Below are the code and all the weights of a small trained network. Each question names an input and a class and asks about switching units off, where a switched-off unit gives its printed mean instead of its output.

import numpy as np


def w(rows, s, z=0):
    codes = np.array(rows[::2]) - 128.0
    scale = np.full(codes.shape[1], s)
    scale[-1] = z or s
    return codes * scale


def norm(h):
    return h / np.sqrt((h * h).mean(-1, keepdims=True) + 1e-5)


def f(y):
    return np.maximum(y, 0)


def log_softmax(a):
    a = a - a.max(-1, keepdims=True)
    return a - np.log(np.exp(a).sum(-1, keepdims=True))


def net(x, mask):
    res = np.array(x, float).reshape(1, 3) / 4 @ E
    u = 0
    for l in range(3):
        y = f(norm(res) @ A[l][:, :-1].T + A[l][:, -1])
        res = res + np.where(mask[u : u + 6], y, B[l][:, -1]) @ B[l][:, :-1]
        u += 6
    return log_softmax(norm(res)[-1] @ U[:, :-1].T + U[:, -1])


A, B = {}, {}
E = w([
[83,228,61,185],'x0',
[253,135,120,106],'x1',
[127,63,168,249],'x2',
],0.0052)
A[0] = w([
[102,124,88,140,2],'L0N1',
[101,208,157,151,77],'L0N2',
[93,2,213,77,37],'L0N3',
[53,103,118,107,36],'L0N4',
[107,34,111,139,85],'L0N5',
[83,15,245,92,175],'L0N6',
],0.0076,0.0082)
B[0] = w([
[145,22,23,66,128],'L0N1',
[48,162,152,174,142],'L0N2',
[240,190,1,89,168],'L0N3',
[30,82,141,228,133],'L0N4',
[183,174,129,241,146],'L0N5',
[172,128,252,129,255],'L0N6',
],0.0076,0.006)
A[1] = w([
[107,57,172,173,19],'L1N1',
[147,149,82,56,28],'L1N2',
[242,65,66,244,148],'L1N3',
[207,54,85,255,69],'L1N4',
[47,116,133,109,3],'L1N5',
[48,168,67,158,106],'L1N6',
],0.0098,0.0064)
B[1] = w([
[139,86,239,161,144],'L1N1',
[194,205,83,100,150],'L1N2',
[59,190,155,58,253],'L1N3',
[41,248,195,63,202],'L1N4',
[126,104,219,136,135],'L1N5',
[180,90,93,181,202],'L1N6',
],0.011,0.006)
A[2] = w([
[95,65,100,73,1],'L2N1',
[211,108,124,53,125],'L2N2',
[164,83,248,117,182],'L2N3',
[120,141,68,226,118],'L2N4',
[197,79,74,130,136],'L2N5',
[128,141,129,128,200],'L2N6',
],0.014,0.0079)
B[2] = w([
[255,67,161,208,128],'L2N1',
[179,66,81,2,194],'L2N2',
[104,13,87,203,254],'L2N3',
[215,135,31,216,182],'L2N4',
[45,190,225,84,154],'L2N5',
[143,196,67,170,191],'L2N6',
],0.0084,0.011)
U = w([
[190,200,52,12,114],'0',
[146,195,57,208,205],'1',
[168,169,184,127,2],'2',
[55,64,156,187,139],'3',
[34,124,250,189,152],'4',
[18,221,160,96,195],'5',
[157,21,154,44,192],'6',
],0.015,0.0092)

Each question gives the input, the list of numbers given to net, and the class t.
The units are the neurons (one row each of A and B). Each row of codes is followed by its name. A weight is (code - 128) times the scale printed after its matrix; where a second scale follows, it is the last column's (A, B and U).
mask holds one flag per neuron, layer by layer. A switched-off neuron (its flag False) gives its mean, the last column of its row in B, instead of its output. The means were averaged over made-up inputs and are rounded, as every weight is.
A unit's drop is (log p(t) with every unit on - log p(t) with that unit switched off) / (log p(t) with every unit on - log p(t) with every unit switched off).
The circuit of an input: a set's keep is (log p(t) with only the set's units on - log p(t) with every unit switched off) / (log p(t) with every unit on - log p(t) with every unit switched off). Starting from the 12 units with the biggest drops (on a tie, the unit counted first), units are removed one at a time, each time the one whose removal leaves the highest keep (on an exact tie, the one counted first), for as long as the keep stays at least 0.8.
units of the circuit, in order: the units of the circuit, biggest drop first
unit that matters most: the unit with the biggest drop
top k neurons: the k neurons with the biggest drops, biggest first
top k neurons in layer l: the k neurons of layer l with the biggest drops, biggest first
drop of u: that unit's drop, to one decimal
input [-2,-2,-5], class 6: top 2 neurons	[L0N3, L1N3]
input [-4,-2,-8], class 6: top 2 neurons	[L0N3, L1N3]
input [-1,-1,2], class 4: top 2 neurons	[L0N6, L0N5]
input [-2,7,3], class 5: units of the circuit, in order	[L1N3, L1N4]
input [-1,-1,6], class 4: units of the circuit, in order	[L0N6, L1N4]
input [-1,4,2], class 5: units of the circuit, in order	[L1N3]
input [-2,8,1], class 5: units of the circuit, in order	[L1N3, L0N6, L1N4]
input [-5,4,6], class 4: top 2 neurons in layer 2	[L2N3, L2N2]
input [3,-1,6], class 5: top 3 neurons	[L1N4, L0N6, L1N3]
input [-6,1,8], class 4: top 2 neurons in layer 1	[L1N4, L1N3]
input [-3,-4,-8], class 6: top 2 neurons in layer 2	[L2N4, L2N2]
input [-3,4,6], class 4: top 3 neurons	[L0N6, L2N3, L1N4]
input [0,5,6], class 5: top 2 neurons in layer 1	[L1N4, L1N3]
input [-5,-1,-8], class 6: unit that matters most	L0N3
input [-3,8,8], class 4: top 2 neurons in layer 0	[L0N3, L0N6]
input [5,-3,-7], class 1: top 2 neurons in layer 1	[L1N6, L1N3]
input [-2,-2,5], class 4: top 2 neurons in layer 0	[L0N6, L0N5]
input [-2,-8,-3], class 3: drop of L2N3	0.4
input [-4,8,7], class 4: drop of L1N4	0.3
input [7,1,8], class 5: unit that matters most	L1N4
input [6,7,6], class 5: drop of L0N2	0.0
input [-3,-8,-5], class 3: drop of L1N3	0.2
